Below are the code and all the weights of a small trained network. Each question names an input and a class and asks about switching units off, where a switched-off unit gives its printed mean instead of its output.

import numpy as np


def w(rows, s, z=0):
    codes = np.array(rows[::2]) - 128.0
    scale = np.full(codes.shape[1], s)
    scale[-1] = z or s
    return codes * scale


def norm(h):
    return h / np.sqrt((h * h).mean(-1, keepdims=True) + 1e-5)


def f(y):
    return np.maximum(y, 0)


def log_softmax(a):
    a = a - a.max(-1, keepdims=True)
    return a - np.log(np.exp(a).sum(-1, keepdims=True))


def net(x, mask):
    res = np.array(x, float).reshape(1, 7) / 4 @ E
    u = 0
    for l in range(2):
        y = f(norm(res) @ A[l][:, :-1].T + A[l][:, -1])
        res = res + np.where(mask[u : u + 14], y, B[l][:, -1]) @ B[l][:, :-1]
        u += 14
    return log_softmax(norm(res)[-1] @ U[:, :-1].T + U[:, -1])


A, B = {}, {}
E = w([
[166,20,112,169,213],'x0',
[52,148,42,142,143],'x1',
[128,129,128,128,129],'x2',
[254,145,17,108,107],'x3',
[142,153,138,36,216],'x4',
[127,128,128,128,129],'x5',
[95,65,117,64,76],'x6',
],0.0066)
A[0] = w([
[119,183,138,64,138,106],'0.n0',
[157,235,163,181,205,109],'0.n1',
[111,181,146,111,98,3],'0.n2',
[209,134,229,43,148,106],'0.n3',
[130,197,125,92,90,14],'0.n4',
[46,142,209,117,175,113],'0.n5',
[43,170,32,72,220,76],'0.n6',
[199,154,71,104,101,69],'0.n7',
[155,129,162,176,51,99],'0.n8',
[105,83,133,9,101,87],'0.n9',
[79,141,60,141,113,59],'0.n10',
[114,193,133,56,137,89],'0.n11',
[171,158,79,76,145,123],'0.n12',
[143,81,122,94,221,131],'0.n13',
],0.013,0.0036)
B[0] = w([
[103,119,67,156,160,186],'0.n0',
[117,33,120,61,17,228],'0.n1',
[68,156,106,119,123,159],'0.n2',
[123,156,185,252,86,253],'0.n3',
[36,150,107,137,139,171],'0.n4',
[207,221,113,58,173,232],'0.n5',
[146,137,206,234,76,218],'0.n6',
[166,177,158,66,159,207],'0.n7',
[88,168,91,185,123,199],'0.n8',
[136,58,119,73,34,201],'0.n9',
[125,122,174,168,90,174],'0.n10',
[87,125,68,137,161,191],'0.n11',
[153,192,135,81,155,202],'0.n12',
[72,112,44,134,168,213],'0.n13',
],0.021,0.007)
A[1] = w([
[107,185,35,193,102,144],'1.n0',
[63,87,150,180,126,152],'1.n1',
[120,154,210,214,137,74],'1.n2',
[93,147,102,82,133,106],'1.n3',
[117,74,132,140,169,105],'1.n4',
[135,96,140,94,93,5],'1.n5',
[144,18,89,153,250,164],'1.n6',
[120,156,242,23,211,147],'1.n7',
[138,29,143,57,65,49],'1.n8',
[200,88,221,199,140,25],'1.n9',
[38,117,78,100,206,136],'1.n10',
[53,93,107,162,112,134],'1.n11',
[171,109,105,117,142,84],'1.n12',
[115,75,115,131,202,96],'1.n13',
],0.012,0.0018)
B[1] = w([
[145,29,157,108,207,250],'1.n0',
[153,163,128,99,177,182],'1.n1',
[125,120,164,162,75,194],'1.n2',
[146,115,91,182,125,152],'1.n3',
[110,144,104,114,116,134],'1.n4',
[138,71,95,117,121,140],'1.n5',
[5,170,87,133,117,149],'1.n6',
[241,197,70,96,155,151],'1.n7',
[101,67,90,75,62,161],'1.n8',
[43,200,167,160,64,162],'1.n9',
[71,122,89,146,162,148],'1.n10',
[186,166,125,94,153,187],'1.n11',
[120,185,165,101,134,140],'1.n12',
[80,134,102,85,145,135],'1.n13',
],0.021,0.011)
U = w([
[102,136,190,193,91,255],'0',
[4,159,47,124,173,104],'1',
[209,213,100,89,148,85],'2',
[112,58,96,77,31,96],'3',
[124,61,168,174,202,76],'4',
],0.013,0.0059)

Each question gives the input, the list of numbers given to net, and the class t.
The units are the neurons (one row each of A and B). Each row of codes is followed by its name. A weight is (code - 128) times the scale printed after its matrix; where a second scale follows, it is the last column's (A, B and U).
mask holds one flag per neuron, layer by layer. A switched-off neuron (its flag False) gives its mean, the last column of its row in B, instead of its output. The means were averaged over made-up inputs and are rounded, as every weight is.
A unit's drop is (log p(t) with every unit on - log p(t) with that unit switched off) / (log p(t) with every unit on - log p(t) with every unit switched off).
unit that matters most: the unit with the biggest drop
k most important neurons: the k neurons with the biggest drops, biggest first
top k neurons in layer l: the k neurons of layer l with the biggest drops, biggest first
input [-2,7,-5,-7,-4,6,8], class 3: most important neuron => [0.n3]
input [-1,0,8,-5,7,0,-7], class 3: 2 most important neurons => [0.n1, 0.n8]
input [1,4,1,-3,6,-3,6], class 3: 4 most important neurons => [0.n9, 0.n3, 0.n8, 0.n6]
input [8,3,-3,7,8,-5,-8], class 1: 3 most important neurons => [0.n13, 0.n5, 0.n9]
input [8,5,7,-6,-1,-5,-8], class 1: 2 most important neurons => [0.n3, 0.n13]
input [0,-3,3,-4,-5,5,6], class 3: 3 most important neurons => [0.n9, 0.n3, 0.n13]
input [-7,8,4,-3,6,1,-3], class 0: top 2 neurons in layer 0 => [0.n6, 0.n13]
input [1,8,0,-6,-2,4,6], class 0: 2 most important neurons => [0.n6, 0.n1]
input [3,2,-4,7,-8,-8,0], class 4: top 4 neurons in layer 1 => [1.n0, 1.n11, 1.n7, 1.n1]
input [0,0,7,5,-4,0,5], class 2: 2 most important neurons => [0.n7, 0.n1]
input [-6,0,4,-8,4,0,-4], class 2: 2 most important neurons => [0.n5, 0.n13]
input [-4,0,0,5,6,-1,-1], class 4: 4 most important neurons => [0.n0, 0.n11, 1.n0, 0.n5]
input [6,-5,-7,-8,-1,5,-5], class 2: top 2 neurons in layer 0 => [0.n5, 0.n6]
input [8,-2,-4,0,-3,-8,-8], class 1: top 2 neurons in layer 0 => [0.n13, 0.n9]
input [4,8,-2,-4,5,0,-6], class 0: top neuron in layer 0 => [0.n6]
input [-3,0,7,-2,-3,-4,0], class 1: 2 most important neurons => [0.n3, 0.n6]
input [5,-5,5,3,1,-3,1], class 0: top 3 neurons in layer 0 => [0.n3, 0.n11, 0.n0]
input [-3,2,6,-6,-6,8,-8], class 3: 3 most important neurons => [0.n1, 0.n3, 0.n7]
input [4,5,5,4,8,1,4], class 4: 2 most important neurons => [0.n13, 0.n6]
input [5,-7,-3,7,-3,5,-7], class 0: unit that matters most => 0.n5
input [-7,-5,0,4,2,-3,-5], class 1: top 3 neurons in layer 0 => [0.n4, 0.n6, 0.n11]
input [8,-4,4,7,4,6,8], class 1: top 2 neurons in layer 0 => [0.n13, 0.n1]
input [-4,-4,7,7,-2,7,-8], class 3: 2 most important neurons => [0.n1, 0.n5]
input [0,7,-6,2,-3,-4,-8], class 3: top 2 neurons in layer 0 => [0.n1, 0.n3]
input [8,-7,-8,-5,4,8,-2], class 1: top 2 neurons in layer 1 => [1.n6, 1.n13]
input [-7,0,7,-7,-5,2,4], class 1: top 3 neurons in layer 1 => [1.n11, 1.n10, 1.n1]
input [-3,0,1,2,8,-2,-3], class 4: top 2 neurons in layer 0 => [0.n11, 0.n0]
